Below are the code and all the weights of a small trained network. Each question names an input and a target symbol and asks about switching units off, where a switched-off unit gives its printed mean instead of its output.

import numpy as np


def w(rows, s, z=0):
    codes = np.array(rows[::2]) - 128.0
    scale = np.full(codes.shape[1], s)
    scale[-1] = z or s
    return codes * scale


def f(y):
    return np.maximum(y, 0)


def softmax(a):
    e = np.exp(a - a.max(-1, keepdims=True))
    return e / e.sum(-1, keepdims=True)


def log_softmax(a):
    a = a - a.max(-1, keepdims=True)
    return a - np.log(np.exp(a).sum(-1, keepdims=True))


def net(x, mask):
    ids = ['ΠΦΨΩαβδεζηθμτ'.index(c) for c in x.split()]
    T = len(ids)
    res = E[ids] + P[:T]
    q, k, v = (res @ M[0].T for M in (Q, K, V))
    z = softmax(np.where(np.tri(T) > 0, q @ k.T / 3**0.5, -1e9)) @ v
    res = res + np.where(mask[0], z, O[0][:, -1]) @ O[0][:, :-1]
    y = f(res @ A[0][:, :-1].T + A[0][:, -1])
    res = res + np.where(mask[1:9], y, B[0][:, -1]) @ B[0][:, :-1]
    return log_softmax(res[-1] @ U[:, :-1].T + U[:, -1])


Q, K, V, O, A, B = {}, {}, {}, {}, {}, {}
E = w([
[219,135,86,135,139,115,183],'Π',
[188,136,123,78,110,92,130],'Φ',
[183,125,155,8,86,110,94],'Ψ',
[146,147,207,132,82,147,100],'Ω',
[57,147,77,109,80,113,139],'α',
[120,127,229,208,140,127,150],'β',
[122,142,175,127,58,147,64],'δ',
[192,112,132,157,75,126,110],'ε',
[146,212,124,163,83,143,89],'ζ',
[95,115,184,75,109,57,111],'η',
[180,19,158,107,121,96,142],'θ',
[129,203,155,109,191,134,211],'μ',
[75,186,41,105,131,96,171],'τ',
],0.015)
P = w([
[142,201,102,100,139,11,130],'0',
[167,168,111,99,94,141,105],'1',
[150,159,120,108,94,136,137],'2',
[129,134,124,123,111,125,151],'3',
[125,130,127,136,103,98,167],'4',
[128,142,129,138,99,74,181],'5',
[128,130,148,140,86,67,181],'6',
[140,116,154,136,65,74,188],'7',
],0.011)
Q[0] = w([
[73,47,76,132,207,191,17],'h1',
[196,175,65,146,1,85,212],'h1',
[43,60,195,142,57,72,156],'h1',
],0.0062)
K[0] = w([
[185,144,161,143,151,253,114],'h1',
[111,151,196,128,199,61,181],'h1',
[187,209,147,194,113,37,170],'h1',
],0.0057)
V[0] = w([
[52,73,232,43,136,94,98],'h1',
[70,32,55,160,36,94,2],'h1',
[249,73,231,226,158,143,69],'h1',
],0.0095)
O[0] = w([
[62,74,206,149,147,107,7,113],'h1',
[119,107,40,162,81,79,96,1],'h1',
[220,162,146,178,158,113,84,10],'h1',
],0.013,0.008)
A[0] = w([
[61,104,75,92,126,169,160,3],'n1',
[140,106,219,122,112,117,146,200],'n2',
[97,125,152,209,185,187,147,32],'n3',
[143,145,99,79,204,120,153,44],'n4',
[54,199,138,254,116,155,168,218],'n5',
[141,88,62,114,43,43,83,57],'n6',
[115,94,106,98,200,52,148,186],'n7',
[160,145,89,179,90,61,127,166],'n8',
],0.0089,0.0038)
B[0] = w([
[112,135,111,181,222,1,133,205],'n1',
[142,158,56,166,152,167,107,250],'n2',
[176,113,104,106,98,127,66,149],'n3',
[140,138,169,164,98,81,119,181],'n4',
[179,68,57,58,126,174,73,198],'n5',
[154,58,96,235,84,134,133,150],'n6',
[171,86,173,114,93,150,68,173],'n7',
[103,121,74,172,126,197,152,144],'n8',
],0.0091,0.011)
U = w([
[213,173,155,73,47,70,159,2],'Π',
[184,113,143,1,90,99,86,124],'Φ',
[86,95,183,85,126,149,75,153],'Ψ',
[134,240,111,185,180,82,68,109],'Ω',
[142,54,111,183,154,147,154,63],'α',
[195,210,138,156,246,103,86,35],'β',
[118,144,112,232,108,180,168,174],'δ',
[192,152,109,201,122,135,190,109],'ε',
[168,174,40,97,67,157,150,92],'ζ',
[51,113,158,156,113,177,68,128],'η',
[198,91,90,164,196,157,89,186],'θ',
[106,138,176,128,198,209,140,190],'μ',
[66,85,89,105,120,171,188,126],'τ',
],0.0073,0.0072)

Each question gives the input, a string of symbols that net reads in full, and the target symbol t.
The units are the heads (3 rows each of Q, K, V and O) and the neurons (one row each of A and B). Each row of codes is followed by its name. A weight is (code - 128) times the scale printed after its matrix; where a second scale follows, it is the last column's (O, A, B and U).
mask holds one flag per unit, heads first, then neurons. A switched-off unit (its flag False) gives its mean, the last column of its rows in O or B, instead of its output. The means were averaged over made-up inputs and are rounded, as every weight is.
A unit's drop is (log p(t) with every unit on - log p(t) with that unit switched off) / (log p(t) with every unit on - log p(t) with every unit switched off).
The circuit of an input: a set's keep is (log p(t) with only the set's units on - log p(t) with every unit switched off) / (log p(t) with every unit on - log p(t) with every unit switched off). Starting from all 9 units, units are removed one at a time, each time the one whose removal leaves the highest keep (on an exact tie, the one counted first), for as long as the keep stays at least 0.8.
units of the circuit, in order: the units of the circuit, biggest drop first
k most important neurons: the k neurons with the biggest drops, biggest first
drop of u: that unit's drop, to one decimal
input μ η θ Π, target μ: units of the circuit, in order : h1, n1
input μ μ α η, target μ: units of the circuit, in order : h1, n2
input μ Π μ ζ Π, target μ: units of the circuit, in order : h1
input ζ Ω ζ ζ, target ζ: units of the circuit, in order : h1, n1
input Φ α Φ ζ δ ζ, target ζ: units of the circuit, in order : h1, n5
input μ ε η Φ ζ β δ Ω, target μ: units of the circuit, in order : h1, n4
input ζ ζ μ Ω τ μ β β, target θ: 2 most important neurons : n5, n2
input Ψ μ μ Π ζ μ Φ, target μ: units of the circuit, in order : h1, n5
input α ζ Φ, target τ: 2 most important neurons : n2, n4
input η η τ Φ ζ Ω, target η: drop of n8 : 0.0
input τ θ μ, target τ: drop of h1 : 1.1
input Π ζ Π, target ε: drop of n5 : 0.2
input μ ζ μ ε, target μ: drop of n2 : 0.0
input θ Φ θ Φ μ ζ β, target θ: most important neuron : n5
